Below is a small trained network, with its code and all its weights. Each question gives an input and a target symbol and asks what happens when units are switched off, that is, made to give their printed mean instead of their output.

import numpy as np


def w(rows, s, z=0):
    codes = np.array(rows[::2]) - 128.0
    scale = np.full(codes.shape[1], s)
    scale[-1] = z or s
    return codes * scale


def f(y):
    return np.maximum(y, 0)


def softmax(a):
    e = np.exp(a - a.max(-1, keepdims=True))
    return e / e.sum(-1, keepdims=True)


def log_softmax(a):
    a = a - a.max(-1, keepdims=True)
    return a - np.log(np.exp(a).sum(-1, keepdims=True))


def net(x, mask):
    ids = ['Ξαεζμπφ'.index(c) for c in x.split()]
    T = len(ids)
    res = E[ids] + P[:T]
    r = res
    for j in range(3):
        rows = slice(4 * j, 4 * j + 4)
        q, k, v = (r @ M[0][rows].T for M in (Q, K, V))
        z = softmax(np.where(np.tri(T) > 0, q @ k.T / 4**0.5, -1e9)) @ v
        o = O[0][rows]
        res = res + np.where(mask[j], z, o[:, -1]) @ o[:, :-1]
    y = f(res @ A[0][:, :-1].T + A[0][:, -1])
    res = res + np.where(mask[3:15], y, B[0][:, -1]) @ B[0][:, :-1]
    return log_softmax(res[-1] @ U[:, :-1].T + U[:, -1])


Q, K, V, O, A, B = {}, {}, {}, {}, {}, {}
E = w([
[128,34,84,20],'Ξ',
[158,58,77,206],'α',
[158,119,249,33],'ε',
[182,67,90,219],'ζ',
[229,72,132,182],'μ',
[114,31,36,188],'π',
[233,224,38,41],'φ',
],0.013)
P = w([
[201,97,128,255],'0',
[159,108,161,234],'1',
[176,109,138,204],'2',
[185,109,118,176],'3',
[179,114,117,157],'4',
[177,126,116,136],'5',
[148,136,106,118],'6',
[145,140,116,97],'7',
[141,153,120,78],'8',
[133,144,113,59],'9',
[104,139,105,41],'10',
[99,151,105,23],'11',
[132,138,92,77],'12',
],0.0058)
Q[0] = w([
[161,157,84,110],'H0',
[166,151,98,100],'H0',
[132,166,78,108],'H0',
[163,132,55,116],'H0',
[113,96,148,151],'H1',
[65,188,169,81],'H1',
[93,227,136,123],'H1',
[11,252,197,44],'H1',
[152,127,139,202],'H2',
[153,80,129,190],'H2',
[108,149,151,68],'H2',
[157,81,124,199],'H2',
],0.018)
K[0] = w([
[149,162,87,129],'H0',
[130,145,83,124],'H0',
[177,132,103,160],'H0',
[150,145,129,122],'H0',
[73,112,124,109],'H1',
[128,115,140,200],'H1',
[152,88,93,198],'H1',
[148,110,133,253],'H1',
[147,166,97,107],'H2',
[146,159,125,85],'H2',
[93,127,155,185],'H2',
[125,187,108,87],'H2',
],0.024)
V[0] = w([
[185,252,92,88],'H0',
[169,145,94,111],'H0',
[174,143,89,97],'H0',
[46,119,124,135],'H0',
[129,127,122,165],'H1',
[101,114,132,176],'H1',
[134,48,207,65],'H1',
[117,53,53,103],'H1',
[104,57,175,106],'H2',
[141,21,157,109],'H2',
[130,123,117,155],'H2',
[97,99,51,112],'H2',
],0.011)
O[0] = w([
[25,164,191,102,254],'H0',
[64,164,128,143,216],'H0',
[84,146,196,136,230],'H0',
[122,92,79,103,7],'H0',
[204,118,82,65,119],'H1',
[180,111,51,109,76],'H1',
[127,57,189,171,142],'H1',
[84,72,97,3,173],'H1',
[110,90,239,159,58],'H2',
[49,144,170,106,132],'H2',
[175,81,91,140,146],'H2',
[137,111,127,96,146],'H2',
],0.0071,0.0082)
A[0] = w([
[204,143,85,177,91],'N0',
[95,101,99,192,80],'N1',
[31,133,211,94,137],'N2',
[121,159,97,87,54],'N3',
[113,177,76,117,19],'N4',
[134,98,64,151,1],'N5',
[253,146,138,102,108],'N6',
[131,100,110,197,59],'N7',
[98,119,157,168,97],'N8',
[169,54,140,150,35],'N9',
[152,105,102,18,117],'N10',
[73,124,4,181,57],'N11',
],0.012,0.007)
B[0] = w([
[101,121,2,143,152],'N0',
[183,141,164,62,150],'N1',
[163,112,89,147,254],'N2',
[110,68,137,188,149],'N3',
[156,106,152,122,147],'N4',
[186,161,174,32,137],'N5',
[126,111,193,207,155],'N6',
[197,145,142,127,148],'N7',
[169,137,172,54,155],'N8',
[16,149,139,89,150],'N9',
[142,155,155,160,177],'N10',
[159,166,157,74,160],'N11',
],0.0094,0.017)
U = w([
[53,1,99,130,209],'Ξ',
[163,77,66,138,90],'α',
[183,95,184,164,63],'ε',
[163,71,59,172,111],'ζ',
[98,63,80,251,171],'μ',
[164,112,106,48,2],'π',
[50,187,128,136,205],'φ',
],0.008,0.0048)

Each question gives the input, a string of symbols that net reads in full, and the target symbol t.
The units are the heads (4 rows each of Q, K, V and O) and the neurons (one row each of A and B). Each row of codes is followed by its name. A weight is (code - 128) times the scale printed after its matrix; where a second scale follows, it is the last column's (O, A, B and U).
mask holds one flag per unit, heads first, then neurons. A switched-off unit (its flag False) gives its mean, the last column of its rows in O or B, instead of its output. The means were averaged over made-up inputs and are rounded, as every weight is.
A unit's drop is (log p(t) with every unit on - log p(t) with that unit switched off) / (log p(t) with every unit on - log p(t) with every unit switched off).
The circuit of an input: a set's keep is (log p(t) with only the set's units on - log p(t) with every unit switched off) / (log p(t) with every unit on - log p(t) with every unit switched off). Starting from the 12 units with the biggest drops (on a tie, the unit counted first), units are removed one at a time, each time the one whose removal leaves the highest keep (on an exact tie, the one counted first), for as long as the keep stays at least 0.8.
units of the circuit, in order: the units of the circuit, biggest drop first
most important unit: the unit with the biggest drop
k most important neurons: the k neurons with the biggest drops, biggest first
heads that matter: for each layer, one digit per head in row order, 1 if its drop is at least 0.15 and else 0, layers parted by /
input α π π μ, target μ: heads that matter	100
input Ξ ε ζ π ε φ α π π, target π: heads that matter	101
input Ξ ε π, target ε: heads that matter	011
input φ ζ α ζ ε ε π μ, target μ: heads that matter	101
input Ξ ε φ π ζ φ ζ, target φ: most important neuron	[N2]
input α ζ π α π ζ α π ε, target ε: heads that matter	110
input ε φ α, target α: heads that matter	101
input μ π ε φ π ζ φ Ξ φ μ φ ε, target ε: units of the circuit, in order	[H0 H1 N10 N6]
input μ ζ Ξ π, target Ξ: units of the circuit, in order	[H2 H1]
input μ ζ μ φ π Ξ ζ φ π π π, target φ: units of the circuit, in order	[N2 H1 H2]
input Ξ π ε π π π μ Ξ ζ ζ ε π α, target ε: units of the circuit, in order	[H1 H2 N8]
input ε φ ζ, target ζ: heads that matter	101
input φ μ π φ μ ε α, target ε: units of the circuit, in order	[H1 N8]
input α φ π ε ε ε ζ Ξ α μ Ξ μ, target Ξ: units of the circuit, in order	[H1]
input π α α, target α: units of the circuit, in order	[H0 H1]
input ε ε Ξ α Ξ ζ, target Ξ: units of the circuit, in order	[H1 H2]
input μ ε π π μ μ π ζ, target ε: heads that matter	011
input μ φ π ζ φ α, target φ: heads that matter	111
input π μ μ Ξ μ ε α μ, target ε: heads that matter	011
input ε φ φ μ μ, target φ: most important unit	H0
input μ π ζ Ξ μ Ξ π ζ π, target Ξ: heads that matter	011
input φ α ζ φ ε μ π, target ε: units of the circuit, in order	[H1 N1 N8]
input μ Ξ ε φ Ξ ε ε φ ε ζ, target ε: heads that matter	110
input ε Ξ ζ Ξ α, target Ξ: units of the circuit, in order	[H1 H2]
input ζ φ π, target π: heads that matter	001
